[128 = 0]

j50_j747: [109 135  94 109 190 140  88  83 100  86 129 148 163 142 173 130 151 146
 126 101 106  81 101 139 126 156  87  94 163 136 117  88 128 120 105 101
 120 173 136 139 149 169 148  96 130 130 142 137 119 142  96 129 108 162
 146 181  88 183 142 162 127 113 147  93 148  81 130 130 223 109  89 138
 113 161 151  96 144  85  88 152 106 149 183]
j239_j111: [151 125 117 108 118 133 132 112 153 120 142 138 148 117 131 113 138 134
 143 132 132 130 148 112 130 149 152 110 133 119 143 123 104 127 148 145
 114 125 121 111 130 115 147 157 125 133 110 131 110 108 141 102 133 127
  95 139 144 121 146 113 113 101  98 142 155 120  87 169 140 164 107 105
 158 119 151 111 156 118 135 139 146 114 107]
j401_j379: [130 124 124 133 129 135 125 127 127 123 124 126 129 126 116 127 124 131
 124 127 130 131 132 126 132 130 135 139 121 141 124 132 131 122 119 130
 125 127 134 130 130 129 138 130 127 132 133 129 128 126 129 135 131 130
 130 121 125 129 135 125 134 130 132 131 124 120 124 137 130 120 138 133
 123 122 125 135 130 128 127 131 124 147 127]
j523_j175: [ 72  94 133 135 115 112 172 121 152  88 120 101 120 153 131 138 133 143
 132 125 126 148 116 115 118 117 149  90 132 130 102 149 130 122 148 114
 113 117 131 157 121 141  99 150 127 172  99 160 157 155 164  76 101 119
 119 118 117 155  74 155 148 136 135 144 158 140 138 129 131 128 163 105
 133 130 111 107 114 169 100 138 102 162 136]
j239_j111: [118 123 160 119 104 107 122 161  79 164 101 181 161 114 110 120 112 101
 128 109 103 129 146 113 133 111 120 116 134  92 122 143 149 109 113 101
 124 128  74 192  95 105 142 123 142 172 144  98 121 129 121 147 150 126
 113 122 109 120 120 161  83 152 107 124 115 148 163  80 164 103 139 123
  90 150 119 115 125 145  98 172 127 106 172]
j204_j825: [135 146 145 122 139 168 123 158 140 204 104 150 109 179 173 164 160 152
 110  86 162 151 157  88 153 105 187 113 184 136  85 157 104 116 113 137
 115 164 165 139 203 199 117 197  73 119 151 127 102 109 120 161  96 116
 137 122 115 175 113 140 111 136 162  88  54 164 128  90 172  54 164  85
  81  94 171 137  91 143 119 139 129  64 227]
j490_j499: [110  48 102 151 110 167 105 114 128 150 173  64 127 168 125 120 150 156
  93 126 109 119  97 149 104 142  92 162 139 109 160 132 122 159 115 103
 134 158 110  98 130 107  58 111  85  98 103 179  87 116 130 112 103 113
 166 111 144 147 153 160 138 146  94 167 103 128 104  83 105 156 154 178
 182 144 120 109 110 123 149 149 133 152 162]
[ 85 121 142 151 120 110 140 115 144  97 148 105 117 126 139 148 174  86
 102 107  69 127 123 117 151 106 117 101 134  79 118  89 116 132 158 140
 121 136 143 140 109 153 137 141 129 176 144 107 160 156 130 147 131 131
 163 136 117 127 110 123 141 142 133 143  94 125  71 136 134 149 164 168
 122 157 122 118 137 111 140 160 121 112  95] : j239_j111
j655_j339: [ 91  61 105 132 111 116  95 148 111 167 128 106 127  72 162 187 121 128
 144 111 110 116 113 147  87 120 105 138 154 132 123 123 166  97 156  98
 164 148 165  85 136 110 159  89 108 175 140 101 176 149 136  89 173 126
 144 106  86  88 136 142 134 113  83  86 120 129 104 137 127 132 126  89
 127 120 145 102  84  60 104 121 135  83 125]
j725_j23: [125 124 123 129 129 128 115 120 124 123 128 131 134 118 127 128 119 129
 127 132 131 124 132 132 120 137 135 118 133 125 137 126 118 133 125 134
 118 128 130 116 134 130 128 123 132 133 125 123 137 131 138 125 125 127
 141 129 123 122 129 122 128 128 123 124 124 127 125 124 129 124 132 130
 129 115 127 129 122 128 133 124 125 133 134]
[137 121 112  82 124 136 153 129 145 139 146 111 141 134 134 105 140 129
 121 176 142 145 137 119 138 135 176  84 146 129 101 142 129 101 118 129
 143 134 139 168 129 142 127 188 128 148 148 114 135 141 144 119 128 113
 148 167  83 153  95 165  98  71 137 116  78 161 134 119 130 142 153 109
 151 118 136 110 119 108 142  97 135 104 185] : j204_j825
[117 127  56 105  92 157  41  97 140 167 152 165 153  36 108 126  80 127
 121 201  36  66 252 163  95 182 183 128  68 151 162  68  57  96 199 151
  64 162 101  68 222 171 134 126 195 180  37 120 157 176 175  27  83  57
 110  81 143 115 121 173 108 108 106  36 186 126  55  82 193 123 189 131
 131   8  26  99 144 149 163 118 120 119 151] : j725_j23
j34_j913: [143 127 132 116 127 129 132 124 112 164 135  94 142 157 111 144 184 108
 102 134 165 140 119 138 105 105 109 127 128  87 116 155 119 119 128 125
 144 154 110  97 121 133 143 124 113  79 138  94 149 135 124 147 137 105
  77 128 127 123 169 145 164 101 147 138  90 125 113 136 140 104 141 134
 111 129 133 144 127 118 176 107 129 104 107]
[140 129 140 165 131 131 120 134 133 103 118 137 139 152 138 117 147 123
 134 154 145 134 153 171 115 128 113 120 137 139 134 148 168 105 129 107
 121 121 107 146  81 145 159 115  98 155 108 118 155 116 140 138 110 138
 157 151 137 155 143 134 148 156 134 150 116 123 125  81 127 118 139 138
 124 136 106 128 100 151 108 110 142 134 111] : j523_j175
j713_j300: [161 147 128 173 151 146 160 121 137 132 159 100 133 139 110 108 122 130
 136 101 124 124 112 109 152 158 156 125 122 116 101 118 128 108 148  98
 150 130 137 124 123  92 118 103  81 149 122 167 118 144 142 104 136 113
 102 108 125 135 132 136 131 156  93 118 144 100 128  95  82 124 103 124
 126 127 102 142 157 140 146 112 102 121 141]
j255_j969: [181 162  87 140 101 126 151 184 167 134 119 118 137 130 161 135 102 134
  79 139  88 173  86 105 139 133 130 135 138 112 134 146 107 135 113  92
 128 109 110 156 144 125 147 123 102 126  95 136 146  80 135 127 102 137
 100 134 134 118 143 146 134 139  99 121 149 121 123 135 133 131 126 106
 107 129 156 108 155  91 117  73 100 128 115]
[126  98 136 148 160 128 140 105 135 138 104 115 152 149 142 165 114 118
 146 132 119 121 129 130  98 116 162 112 129 140 104 159 147 132 146 144
 131 100 113 155  97  94 126 123 125 117 126 106 145 131 139  92 132 145
 123 115 115 103 145 103 138 183  98 142 148 118  89 141 113 149 145 138
 128 144  91 104  99 142 109 157  93 150 115] : j523_j175
j755_j210: [159 148 117 114 135 156 121 128 125 136 140 148 123 131 121 120 118 149
 130 131 129 142 131 146 170 130 120 116 114 135 132 126 150 134 115 127
 133 123 113 135 134 130 128 154 126 150 118 130 137 107 155 118 125 116
 118 140 129 141 124 130 132 131 116 116 120 126 124 119 121 145 142 117
 134 137 126 120 120 141 158 141 111 118 123]
[116 141 151 125 138 129 112 103 129 120 135 132 159 143 122 105 134 128
 129 145 117 129 121 148 132 117 119 121 142 129 108 148 134 115 114 134
 152 129 112 120 144 137 121 137 114 110 130 125 114 142 112 133 138 145
 137 116 106 164 132 130 113 105 133 140 136 102 150 137 142 135 127 144
 166 111 122 111 136 129 129 139 120 126 149] : j50_j747
[ 98 100 152 112 118 138 123 136 107 117 116 127 137 127  98 128 111 136
 129 124 105 184 125  84 118 130 141 131 125 118  63  99 110 146 124 151
 149 137 168 112 157 106  90 163 172 153  92 134 105 177 127 127 132 104
  92  92 112  89 117  90 104 130 136  81 130 139 152 220 141  99 160 105
 120 115 104 138 162 105 165 174 140 134 134] : j523_j175
[131 134  69  93 117 121 152 108 139 168 148 104 115  94 135 174 112 141
 121  93 108  83 102 114 142 129 148 137 131 125 182 107  91 140 146 144
  88 141 129 107 162 109 115 114 157  92 191 149 113 110 107  92 145 130
 102 115 133 139 108 154 117  79 113 141 157 132 106 124 105 174  81 147
 126 130 188 119 135 111 127 116  95 100 157] : j523_j175
